Below is a small trained network, with its code and all its weights. Each question gives an input and a class and asks what happens when units are switched off, that is, made to give their printed mean instead of their output.

import numpy as np


def w(rows, s, z=0):
    codes = np.array(rows[::2]) - 128.0
    scale = np.full(codes.shape[1], s)
    scale[-1] = z or s
    return codes * scale


def norm(h):
    return h / np.sqrt((h * h).mean(-1, keepdims=True) + 1e-5)


def f(y):
    return y / 2 * (1 + np.tanh(0.7978845608 * (y + 0.044715 * y**3)))


def log_softmax(a):
    a = a - a.max(-1, keepdims=True)
    return a - np.log(np.exp(a).sum(-1, keepdims=True))


def net(x, mask):
    res = np.array(x, float).reshape(1, 8) / 4 @ E
    u = 0
    for l in range(2):
        y = f(norm(res) @ A[l][:, :-1].T + A[l][:, -1])
        res = res + np.where(mask[u : u + 5], y, B[l][:, -1]) @ B[l][:, :-1]
        u += 5
    return log_softmax(norm(res)[-1] @ U[:, :-1].T + U[:, -1])


A, B = {}, {}
E = w([
[58,91,114,106,66,166,58,144,149,135,115],'x0',
[167,155,111,116,68,117,101,110,183,71,174],'x1',
[125,112,96,200,181,92,135,139,139,169,83],'x2',
[149,145,112,128,129,96,151,122,113,113,159],'x3',
[49,148,121,126,152,122,66,194,113,92,165],'x4',
[153,87,78,115,41,105,159,85,113,159,182],'x5',
[139,96,154,175,128,203,65,86,247,137,2],'x6',
[124,70,140,86,92,183,160,72,76,198,91],'x7',
],0.0009)
A[0] = w([
[116,110,231,44,45,248,62,68,178,135,83,71],'L0N1',
[101,89,161,209,219,187,89,146,181,120,45,199],'L0N2',
[127,83,76,154,67,142,61,106,169,121,191,237],'L0N3',
[176,62,144,87,102,173,188,54,44,193,112,76],'L0N4',
[94,113,109,88,146,67,141,236,36,131,217,255],'L0N5',
],0.0017,0.00097)
B[0] = w([
[132,157,65,213,144,4,187,130,79,123,179,202],'L0N1',
[129,177,164,68,80,49,66,193,167,82,161,220],'L0N2',
[112,148,142,65,170,117,122,203,147,87,65,195],'L0N3',
[94,90,163,45,187,240,201,117,124,145,135,168],'L0N4',
[94,194,157,169,169,117,49,179,192,117,66,253],'L0N5',
],0.0021,0.0014)
A[1] = w([
[217,118,147,153,172,122,197,82,168,135,104,247],'L1N1',
[137,169,73,62,9,128,106,139,145,2,248,235],'L1N2',
[208,235,153,118,153,134,146,111,152,36,138,224],'L1N3',
[30,119,126,102,98,146,31,191,120,118,101,233],'L1N4',
[219,164,156,121,118,105,170,104,147,90,119,230],'L1N5',
],0.0021,0.0014)
B[1] = w([
[31,145,119,89,112,109,67,190,121,119,148,194],'L1N1',
[59,169,241,137,236,134,53,204,151,154,4,250],'L1N2',
[1,172,172,80,168,176,103,195,78,171,134,220],'L1N3',
[91,213,215,77,210,155,89,173,118,99,143,248],'L1N4',
[54,129,173,110,179,159,35,187,132,120,79,191],'L1N5',
],0.0023,0.0021)
U = w([
[173,75,83,142,49,104,96,96,218,118,85,95],'0',
[241,115,88,186,74,112,151,53,135,87,155,27],'1',
[125,60,107,58,107,193,251,56,41,196,167,157],'2',
[196,143,21,235,146,30,177,140,90,134,223,80],'3',
[48,209,225,101,205,126,38,219,134,100,100,205],'4',
[222,135,74,227,83,105,138,70,132,14,254,3],'5',
],0.0051,0.0044)

Each question gives the input, the list of numbers given to net, and the class t.
The units are the neurons (one row each of A and B). Each row of codes is followed by its name. A weight is (code - 128) times the scale printed after its matrix; where a second scale follows, it is the last column's (A, B and U).
mask holds one flag per neuron, layer by layer. A switched-off neuron (its flag False) gives its mean, the last column of its row in B, instead of its output. The means were averaged over made-up inputs and are rounded, as every weight is.
A unit's drop is (log p(t) with every unit on - log p(t) with that unit switched off) / (log p(t) with every unit on - log p(t) with every unit switched off).
The circuit of an input: a set's keep is (log p(t) with only the set's units on - log p(t) with every unit switched off) / (log p(t) with every unit on - log p(t) with every unit switched off). Starting from all 10 units, units are removed one at a time, each time the one whose removal leaves the highest keep (on an exact tie, the one counted first), for as long as the keep stays at least 0.8.
units of the circuit, in order: the units of the circuit, biggest drop first
most important unit: the unit with the biggest drop
top k neurons: the k neurons with the biggest drops, biggest first
k most important neurons of layer l: the k neurons of layer l with the biggest drops, biggest first
drop of u: that unit's drop, to one decimal
input [-7,3,8,2,3,8,2,2], class 0: top 3 neurons => [L1N4, L0N1, L1N2]
input [5,-8,8,-3,-7,1,8,0], class 0: top 3 neurons => [L1N2, L1N3, L0N5]
input [6,6,3,5,1,2,1,7], class 2: 3 most important neurons of layer 0 => [L0N2, L0N5, L0N4]
input [0,-1,5,-1,-3,1,-8,2], class 3: top 2 neurons => [L1N2, L0N5]
input [3,-3,4,-4,-5,7,3,-5], class 0: top 3 neurons => [L1N2, L1N3, L0N5]
input [-6,-1,1,-6,-2,-5,1,7], class 2: 2 most important neurons of layer 1 => [L1N2, L1N4]
input [6,-6,-8,-4,-1,6,7,1], class 2: most important unit => L0N5
input [5,-2,8,5,-7,6,-4,-5], class 3: units of the circuit, in order => [L1N2, L0N2]
input [2,-5,-4,8,-3,-1,-5,2], class 2: units of the circuit, in order => [L0N2, L1N2, L1N4]
input [-2,-5,-7,-3,3,0,-5,8], class 2: top 2 neurons => [L1N2, L0N2]
input [-7,2,-2,-1,-7,0,4,3], class 2: top 3 neurons => [L1N2, L0N5, L1N4]
input [0,-2,3,3,5,2,3,6], class 2: top 3 neurons => [L1N2, L0N5, L1N5]
input [-7,-7,-8,-3,2,6,0,-3], class 2: units of the circuit, in order => [L0N2, L1N4]
input [5,0,0,7,2,6,6,5], class 0: most important unit => L1N3
input [-3,4,-6,-5,0,6,1,7], class 2: 2 most important neurons of layer 0 => [L0N2, L0N4]
input [-7,-2,-3,-1,-3,1,-6,4], class 2: 2 most important neurons of layer 0 => [L0N2, L0N4]
input [-4,-7,1,-6,-5,8,7,0], class 2: 2 most important neurons of layer 0 => [L0N4, L0N5]
input [4,-8,4,2,-4,3,-2,1], class 2: drop of L1N2 => 0.1
input [4,-5,7,-3,-7,3,6,1], class 0: drop of L1N3 => 0.2
input [-7,-4,8,-8,0,3,7,6], class 0: drop of L0N2 => 0.3
